[[ 19 -29  -7 -18  83  -7]
 [ 28 -33  36 -23  51 -19]
 [ -4 -26  18 -15  66   2]
 [ 20 -24  41  -5  41  -7]
 [ 47   5  40 -29  45 -32]
 [ 37  11   3 -31  82 -24]
 [ 27  28  12 -15  59  14]
 [ 36   2  -5 -34  83 -37]
 [ 62 -21  28 -10  47  -3]
 [ 38 -22  10 -33  75 -36]]
=>
[[ 38  62  36  27  37  47  20  -4  28  19]
 [-22 -21   2  28  11   5 -24 -26 -33 -29]
 [ 10  28  -5  12   3  40  41  18  36  -7]
 [-33 -10 -34 -15 -31 -29  -5 -15 -23 -18]
 [ 75  47  83  59  82  45  41  66  51  83]
 [-36  -3 -37  14 -24 -32  -7   2 -19  -7]]

[[  7 -50  -6 -14   3   3 -47 -13]
 [-19  -4 -38 -23  24  10 -21 -28]
 [ -9  13  27   7  -8  13  22  -6]
 [-49  29  13  -1  21   7  27   3]
 [ 16 -29  12   6 -30 -19 -16  37]
 [-26  15 -19 -10 -12  25   0   7]
 [-31  38  16   9 -17  19  39  17]
 [ -2 -38  -2 -15 -55  -6 -35  27]
 [-25   1  33   7   5  13  15  11]
 [ 13 -18  10   7   4  -1  -5   5]
 [-24  56   6   6  14  31  40  -7]
 [-69  -8  33 -16 -34  34  -5  36]]
=>
[[-69 -24  13 -25  -2 -31 -26  16 -49  -9 -19   7]
 [ -8  56 -18   1 -38  38  15 -29  29  13  -4 -50]
 [ 33   6  10  33  -2  16 -19  12  13  27 -38  -6]
 [-16   6   7   7 -15   9 -10   6  -1   7 -23 -14]
 [-34  14   4   5 -55 -17 -12 -30  21  -8  24   3]
 [ 34  31  -1  13  -6  19  25 -19   7  13  10   3]
 [ -5  40  -5  15 -35  39   0 -16  27  22 -21 -47]
 [ 36  -7   5  11  27  17   7  37   3  -6 -28 -13]]

[[ 75  17]
 [-16  21]]
=>
[[-16  75]
 [ 21  17]]

[[ 43  23 -21 -36  24  14 -11  56  50 -19]
 [-52  -8   4  43   6  28  -6 -11  47  22]
 [-10 -37  -9  28   4 -30   4 -17 -67  44]
 [ 15  32  25 -35 -44 -19  19 -56 -35 -53]]
=>
[[ 15 -10 -52  43]
 [ 32 -37  -8  23]
 [ 25  -9   4 -21]
 [-35  28  43 -36]
 [-44   4   6  24]
 [-19 -30  28  14]
 [ 19   4  -6 -11]
 [-56 -17 -11  56]
 [-35 -67  47  50]
 [-53  44  22 -19]]

[[ 33  15 -69   4  -4   1  10  -4   0   2 -34  29   2]
 [-63 -40   1 -35  12  16  30 -22   7  15   2 -54   3]
 [-49   0  41  51   2 -30 -13  30   3  -2  22 -18   6]
 [ 41 -14  -1  -9  -3 -28 -22   9   8 -11   6  75   2]
 [-12  28 -64  73  13 -10 -31  43   1 -21 -18   6  -7]
 [  1 -30 -12 -26 -12  35  48 -29  -3  38 -14  -1  -5]
 [ 24 -26   7   4  -8 -55 -48  22  17 -42  -3  51  10]]
=>
[[ 24   1 -12  41 -49 -63  33]
 [-26 -30  28 -14   0 -40  15]
 [  7 -12 -64  -1  41   1 -69]
 [  4 -26  73  -9  51 -35   4]
 [ -8 -12  13  -3   2  12  -4]
 [-55  35 -10 -28 -30  16   1]
 [-48  48 -31 -22 -13  30  10]
 [ 22 -29  43   9  30 -22  -4]
 [ 17  -3   1   8   3   7   0]
 [-42  38 -21 -11  -2  15   2]
 [ -3 -14 -18   6  22   2 -34]
 [ 51  -1   6  75 -18 -54  29]
 [ 10  -5  -7   2   6   3   2]]

[[ -9  14  -6   6  -6 -34   0   4  -5   1   5]
 [ 14   6   1  -1  -4  -8   0  -8  -8 -10  -2]
 [-15  -5  -9 -17 -12 -18  12  11  -6  15 -11]
 [-36  25  12   6 -17 -82   0  -2   9   8  -2]
 [ 13 -14   0  -6  17  76   2   5   6  21  -2]
 [ 29  -8  11  19 -36  40  -9   1  -8 -18   9]]
=>
[[ 29  13 -36 -15  14  -9]
 [ -8 -14  25  -5   6  14]
 [ 11   0  12  -9   1  -6]
 [ 19  -6   6 -17  -1   6]
 [-36  17 -17 -12  -4  -6]
 [ 40  76 -82 -18  -8 -34]
 [ -9   2   0  12   0   0]
 [  1   5  -2  11  -8   4]
 [ -8   6   9  -6  -8  -5]
 [-18  21   8  15 -10   1]
 [  9  -2  -2 -11  -2   5]]
